The rows lie along a hidden order. The number after each row says roughly how far along it the row is, from 0 to 12. A new part has a new order.
(in the rows, 128 means zero)
[255 142 183 138 128 116 172 212 126 165 132 119 124 187 130 129 149 146
 153  99  55  36  84 140  76 134 100 105 138 110 128 147 152 136 118 131
 141 158 205  86 157  64 188  86 112 120 104 121 195 183 148  33 155 101
 201 128 129 100 129 124 131 120  91 136 158 174  97  64  46  67 164 164
 141 131 118 156 140 171 110  68 101 158  74 155 167 134  54 168   1  87
 148 132 128 151 150 128 123 122 118  48 149  18 125 175 203 132 105 141
 177 142  84  24  98 132 131  96  97 140 148  73 135  84  96 194 117  75
 178 149 120 121 152 180 138 154 140 114 135 121 151 130 152 123 130  44
 142 100 134 148 134 191 118 145 147 128 134 142  99  33  45 179 197 125
  87 114 216 161 135 154 118 120 126 113  72 146 133 121 103 128  92  84
 147 140 148 155 111 125  84 127 138 162 132 162 151 158  33 161 209 139
 192 187  89 127  83 138 145  74 161 185 109 255 130 130 162 115 146  87
 143 135 182 186 205 105 143 132 161 123 226  83  71  92 150 244 149 106
 145 141 144] -> 6
[226 138 139 123 155 169 104 164 129 155 145 124 111 230 162 111 146 141
 174  92  87  75  17 136  88 156 127 106 143 104 132 143 169 105 139 117
 141 170 186 115 255  58 207 110 159 147  87  98 196 182 199 166 152 128
 106  99  61 138  76  95 149 127 119 147 165 118 117 114 128   1 198 136
  72 152  93 155  87 187 119 140 152 163  47  92 173 142  83 107   1 108
 135 137 121 169 155 117 141  56 104  77 135 102 140 142 165 195 138 161
 165 135  39  59  86 178 149  50  71 105 112  92 123 139  69 125  83   1
 132 170 108 103 122 167 118 173  83  94 165 107 127 127 170  72 128   3
 140 111 126 137 141 121 127 180 122 113 131 128 121  69  48 166 207 137
  22 153  79 209 132 121 112 106 153  61 141 178  96  96 108 145  82 153
 149 187 165 216  92 101  93 118 131 123 111 141 154  92  74 115 223 144
 142  90 127 145  89 111 196  58 136 142  94 213 123 132 146  32 132 149
 106 149 141 151 177 110  77 157 221 130 215 134  78  87 135 120 157 118
  77 127 111] -> 0
[178 171 149  98 141 163  85  74 127 117 140 136 128 166 171  63 131 114
 169 120 132  97  67 138 101 140 134 146 109 135 161 154 150 123 119 125
 128 147 175 124 186  89 179 112 144 150 147 112 158 113 164 206 160 136
 114  89 107 138 110 142 131 118 137 140 143  51 104 170 177  96 151 116
 144 106 136 137 124 121 111 122 141 131  73 128 140 124 152 151  75 114
 123 141 147 128 138  91 137 121 140 113 134  69 137 102 145 150 126 136
  97 138  44 120 125 146 150  38 126 113 114 103 125 122  81 126  95  72
 135 135 125 107 113 144 129 160 104 125 153 134 149 121 143  98 136  58
 136 120 126 133  64  98 130 167 141 121 155 136  66 183  81 159 121 142
 119 145  61 144 123 117 114 121 131 103 152 136 118  36 109 144 103 138
 121 167 150 174 106 142 127 124 124 105  92 150  97 110  27 114 185 118
 133 125 150 144 111 116 184 116 141 181  96 172 125 131 178  93 114 139
 143 156 127 133 148 130 140 112 160 132 118 131  97 109 129 156 138 120
 113 131 117] -> 5
[140 126 125 128 141 141 174 122 126 135 130 141 135 173 127 135 137 136
 167 129 114 115 104 123 122 125 123 114 114  95 115 119 129 144 129 128
 132 126 115 144 216 107 140 143 119 149 110 103 155 136 144 177 173 163
 125 129  66 144 152 111 134 108 151 131  86  94 137  92 169  54 149 148
 114 162 149 136 134 144 123 151 141 115 105 114 153 138 130 107  57 121
 140 119 196 141 126 130 123 121 117 100 170  83 136 146 141 127 157 136
  92 105  93 157 121 131 126  97 102 126 113 125 134  90 129 127 101  76
 138 140 122 112 109 156 142 161 124 153 123 128 127 128 135 119 135  57
 167 122 130 125 119 142 175 150 159 146 136 139 142 118 119  72 143 142
  88 154 131 118 108 123 110 125 113  85 141 127 163 126 109 148 136 137
 141 125 141 151 136 121 149 143 121 122 104 102 136  83  99 119 115 149
 151 142 164 135 110 139 154 131 132  57 142 193 122 137 131 104 125 113
 118 127 145  59 153 122 106 149 172 127  96 108 141 123 141 120 136 139
 129 125 146] -> 5
[159 134 152 127 139 157 113 146 137 136 151 118 145 228 164 119 143 114
 176 113  94  98  37 139 101 161 109  81 142 111 129 128 167 112 136 122
 132 142 215 150 237  99 159  80 155 153 116  82 186 217 175 205 136 142
 108 100  71 151 141  98 144 117 146 130 100 108 107  95 150  34 191 139
  80 172 111 161 116 182 129 128 134 160  80  89 171 150  92 113  37 110
 153 130 152 139 146 100 147  84 128 110 145 106 143 147 185 106 150 143
 132 117  87  89  99 173 142  73  84 116  85 114 125 109 125 132  71   1
 117 152  99 101 116 171 159 151  99  75 154  99 111 111 149 105 137   6
 122 110 128 136  95 125 149 182 125 123 151 134 133 127  77 213 235 136
  51 147 123 164 128 109 100 109 123  64 117 164 118 105 106 139  99 150
 157 157 145 212 121 107 136 132 133 135  94 144 143  74  94 117 110 145
 149 162 152 129  84 128 181  65 153  79 112 219 119 136 146 103 130 115
 107 148 178  77 144 108 118 144 221 120 175 119  98 104 126 123 161 143
 138 128 136] -> 7
[140 111 122 133 140 123 212 165 141 150 126 126 129 173  90 240 145 132
 140 122  90 118  95 124 114 141 114  88 141  86 109 116 140 144 135 124
 130 131 159 141 245 118 138 144 153 115  99 102 152 161 149 125 131 128
 138 142  89 142 125 103 140 126 119 123 123 154 142  64 103  88 165 156
  79 165 100 137 116 181 134 138 140 140 108 106 143 149  75 100  64 136
 152 108 158 153 150 129 128 112 128 113 144 116 129 170 155 153 137 143
 151 111 133 118 101 137 132 128 101 130 108 111 133 135 156 132 125  81
 122 150 113 114 147 158 140 154 120 139 129 106 112 127 146 127 128  57
 161 128 135 129 139 153 153 143 134 144 117 134 175  65 110 129 202 122
  70 140 177 138 124 131 110 130 127  97 121 147 152 166 119 135 133 137
 152 127 142 146 113 111 134 125 127 146 124 102 159 108 185 128  97 138
 140 139 130 128  83 124 135 109 127  67 142 177 126 130  97 114 140 113
 112 128 146  87 129 111  91 155 156 128 147 111 127 115 139 129 140 132
 128 114 141] -> 6
[176 115 107 149 133 104 192 129 120 153 128 135 140 166  75 159 146 138
 156 134 112 133 119 121 123 117 103 113 137  97 119  98 131 107 142 130
 135 138 168 117 218 116 110 133 109 120  91 110 146 108 130 113 151 137
 159 151  93 136 167 111 128 111 127 128 115 156 137  74 130  78 158 164
 113 176 113 144 123 151 129 152 145 121 120 120 124 145  95  85  60 131
 155 121 171 150 131 147 120 128 107  96 161 102 141 161 131 138 152 142
 130 111 124 140 117 134 121 135  95 135 125 142 139 115 168 142 121 104
 156 145 136 119 130 158 142 151 141 137 121 127 135 134 132 123 130  52
 152 109 148 126 133 169 167 133 170 140 113 126 169  53 128  64 183 139
  80 123 186 129 117 127 119 135 127 103 121 143 175 159 129 136 135 123
 145 118 139 118 124 119 134 132 119 152 130 108 172  68 151 136 118 152
 147 161 141 127 125 145 136 139 130  21 155 217 126 133 107 117 142 108
 111 109 155  84 156 120  85 156 168 125 134 105 148 124 132 126 139 142
 116 133 134] -> 6
[ 92 106 120 156 123  64 190 210 138 114 106 125 141 104  30 195 127 151
  96 143 106 147 196 124 150 124 112 123 149 110 118 106 106 132 145 135
 122 110 120 102  83 175  70 144 102  89 114 156  79 107  75  15 122 110
 184 173 154 122 142 129 111 116 102 118 121 203 141  77  65 195 103 151
 143 140 109 113 149 122 124  89 123 113 187 143 113 134 118 140 157 140
 121 113 124 117 118 168 112 149 128 132 137  96 122 157 112  70 121 118
 137 117 202 115 134 101  97 193 124 151 146 137 136 115 174 149 168 201
 157 125 137 135 151 123 133 106 164 146  82 127 132 138 105 172 113 169
 135 128 135 125 166 179 141  81 161 131  96 124 158  83 136  99 119 115
 156 144 240  91 124 154 133 143 124 155  92 102 148 181 140 119 163 108
 133  77 114  55 134 129 131 126 130 157 157 104 156 151 192 144  85 143
 151 172 107 123 147 139  73 172 132 109 160 134 136 126 100 160 154  91
 128 103 139 143  95 126 105 137 106 127 118 103 171 126 121 151 114 126
 154 124 164] -> 11
[213 118 121 153 115  92 164 183 123 168 133 110 113 106 109 140 145 141
  98 116 104 132 129 131 129 122 127 129 165 135 133 130 128 111 127 135
 138 143 173  85  44 134 113 124 112 108  96 154 146 136 114   7  88  76
 169 149 179 105 125 128 123 155  94 125 172 220 126  82  73 136 133 137
 151 116 106 136 130 153 140  95 106 143 130 139 127 132  92 139 117 121
 140 128  75 150 148 162 125 146 106 101 107 163 117 155 110 150 111 135
 208 147 186  86 127 115 130 188 119 136 151 117 134 136 150 164 160 159
 143 128 133 135 169 128 115 118 146 112 129 126 129 137 127 117 104 173
 131 111 134 134 170 194  86  79 104 114 106 125 140  33 109 112 159 109
 120 100 193 146 142 142 142 137 147 165  84 142 142 191 146 104 122  97
 129 116 123  99 119 124  77 117 136 161 173 142 155 160 182 156 151 126
 143 163  79 110 147 129  96 102 143 165 123 117 134 123 100 148 140 112
 136 102 117 172 126 119 150 125  90 120 201 125 125 123 128 168 129 112
 125 143 127] -> 10
[204 108 113 154 130 101 211 160 133 179 117 128 116 131  72 175 133 126
 121 126  96 121 134 117 125 120 121 132 135 111 109 122 124 125 130 130
 136 136 156 111 176 137 139 146 134 100  84 136 130 107 130  37 121  90
 169 154 129 119 111 123 135 145 101 124 172 223 146  72  74 103 136 155
 123 137 105 126 119 156 131 142 117 136 125 137 121 127  70 119  39 126
 152 118 140 165 143 151 119 136 111 106 133 131 117 163 129 213 121 144
 174 129 143  99 114 118 132 183 123 137 151  93 135 150 151 144 146 166
 144 143 134 128 166 142 113 141 142 143 135 126 135 143 135 123 128 128
 160 134 142 133 170 155 137  95 130 133 106 123 153  12 123  72 160 114
 110 105 211 157 130 147 133 149 135 146 121 136 166 141 137 120 130 109
 141 128 145  72 119 124 103 114 127 149 172 106 156 165 161 143 167 135
 130 139 123 124 122 125 103 128 141 121 140 146 126 124 105 121 151 100
 139 100 125 162 129 116  96 149 114 133 151 127 139 126 137 157 132 112
 113 137 135] -> 6
[193 165 114 111 134 140 198  56 110 132 121 153 108 101 136  73 127 133
 148 136 165 113 124 126 117  95 144 203  76 110 143 144 112 141 106 134
 133 153  87  82 188  93 165 174  94 120 142 149 127  28 157 138 183 133
 159 137  99 120 114 157 126 114 113 137 176  62 143 129 181 101 119 131
 196  81 143 125 130  94 100 172 153  95 119 166  92 124 171 119  88 120
 118 134 177 159 144 116 117 161 126  93 147  49 134 107  87 250  97 143
  87 140  68 171 133 121 132 111 151 132 144  93 138 134 114 125 146 126
 159 123 163 126 122 102 108 175 128 211 141 184 166 141 128 104 136 102
 166 133 151 120  98 142 130 130 159 145 127 130  86 182 145   9  59 144
 140 142  72 116 108 132 131 140 129 135 193 124 188  65 117 152 125 110
  88 142 148  88  94 166 129 131 117 101 105 115 112 140  53 138 216 103
 127 101 167 149 153 121 144 164 115 158 137 143 133 124 155 115 130 149
 154 143  94 137 155 143 148 114 109 141  93 120 122 134 114 160 125 112
  87 125 104] -> 3
[ 53 121  98 136 136  93  81 115 121 100 123 145 151 126 101 117 113 121
 154 162 164 166 154 123 154 121 137 135 111 117 123 106 125  80 150 130
 126 114 133 113 161 150 127 133 117 123 133 119 106  84  91 181 160 130
 127 141  99 148 174 134 116  80 157 126  82  76 129 129 157 152 114 127
 164 155 129 115 137  97 121 133 141 100 124 118 108 149 141  94 119 130
 137 132 167 110 103 125 128 161 111 158 166  67 141 121 103  32 181 128
  58 104  98 154 131 122 115 101 120 136 115 163 130 100 147 122 125 120
 132 126 134 100 110 161 151 124 150 150 100 123 144 131 111 122 141  85
 144 108 139 121  75 114 204 142 186 128 137 118 137 147 159 128 119 150
 124 127 127 109 106 114 111 129 121 101 147 120 176 105 139 135 143 163
 123 117 138  89 132 139 163 136 115 120 120 114  99  55 137 109  78 150
 134 150 176 131 168 146 152 159 136   8 146 152 128 136 138 103 128 121
 130 112 159  83 130 132  75 121 166 126  54 120 160 142 142 112 126 153
 122 136 159] -> 8
[ 84 137 160 114 112 158  20 120 131 102 133 106 135 127 181  90 136 124
 113 123 128 109 135 141 117 144 152 110 142 161 146 159 155 130 108 128
 126 132 154 147  75 132 174  90 150 148 164 128 169 200 109 132  95 119
  80 115 161 120 115 144 123 119 135 122  91 103 101 141 138 156 128 104
 138 116 147 127 132 131 145  57 102 153 104 117 150 142 125 167 141 115
 122 133  74 101 121 103 147 132 149 153  95 172 124 129 160  20 113 118
 151 139 174  82 135 130 138 101 135 127 118 140 118 124  98 137 115 110
  84 118 109 124 135 121 153  98 117  87 133  92 105 115 125 127 119  97
 100 119 112 138  87  91 105 134  96 130 156 135 104 187 108 255 167 118
 138 111  83 120 146 113 116 108 126 128 108 136  86 163 120 110 104 133
 122 140 126 177 130 137 118 131 141 135  97 169  80 116 160 126  91 116
 123 133 118 122 101 128 149  71 132 180  83  75 128 129 150 142 110 162
 134 152 153 144 104 131 175  86 118 119 144 135  89 134 124 136 135 124
 161 134 124] -> 12
[189 150 129 113 130 124 175 120 128 126 123 137 114 114 142 113 132 135
 136 122 130 106 117 130 109 120 135 146 110 111 137 149 135 144 118 128
 130 144 148  89 174  95 179 149 126 105 129 140 149 100 148 107 152 117
 162 129 129 117 108 142 130 122 110 130 167 107 127 119 130 127 130 137
 158 104 120 125 124 129 111 123 136 123 100 144 122 135 125 133  67 118
 128 129 142 145 141 121 123 152 126 112 137  61 123 142 124 191 109 144
 129 140  86 115 114 124 137 111 130 136 129  87 133 131 119 144 132 117
 136 132 136 117 148 129 120 153 125 152 131 145 150 131 139 119 130  80
 154 122 134 128 102 131 126 119 134 136 132 131 108 139 124 112 105 132
 114 120 125 138 123 137 126 137 133 119 174 136 152 114 119 138 115 123
 107 123 153 113  98 149 119 129 127 120 109 132 117 140  91 134 187 109
 134 118 138 139 137 120 140 133 125 139 124 168 132 124 141 119 136 135
 151 141 113 139 143 127 136 122 119 133 140 113 103 125 117 161 134 113
 114 120 123] -> 6
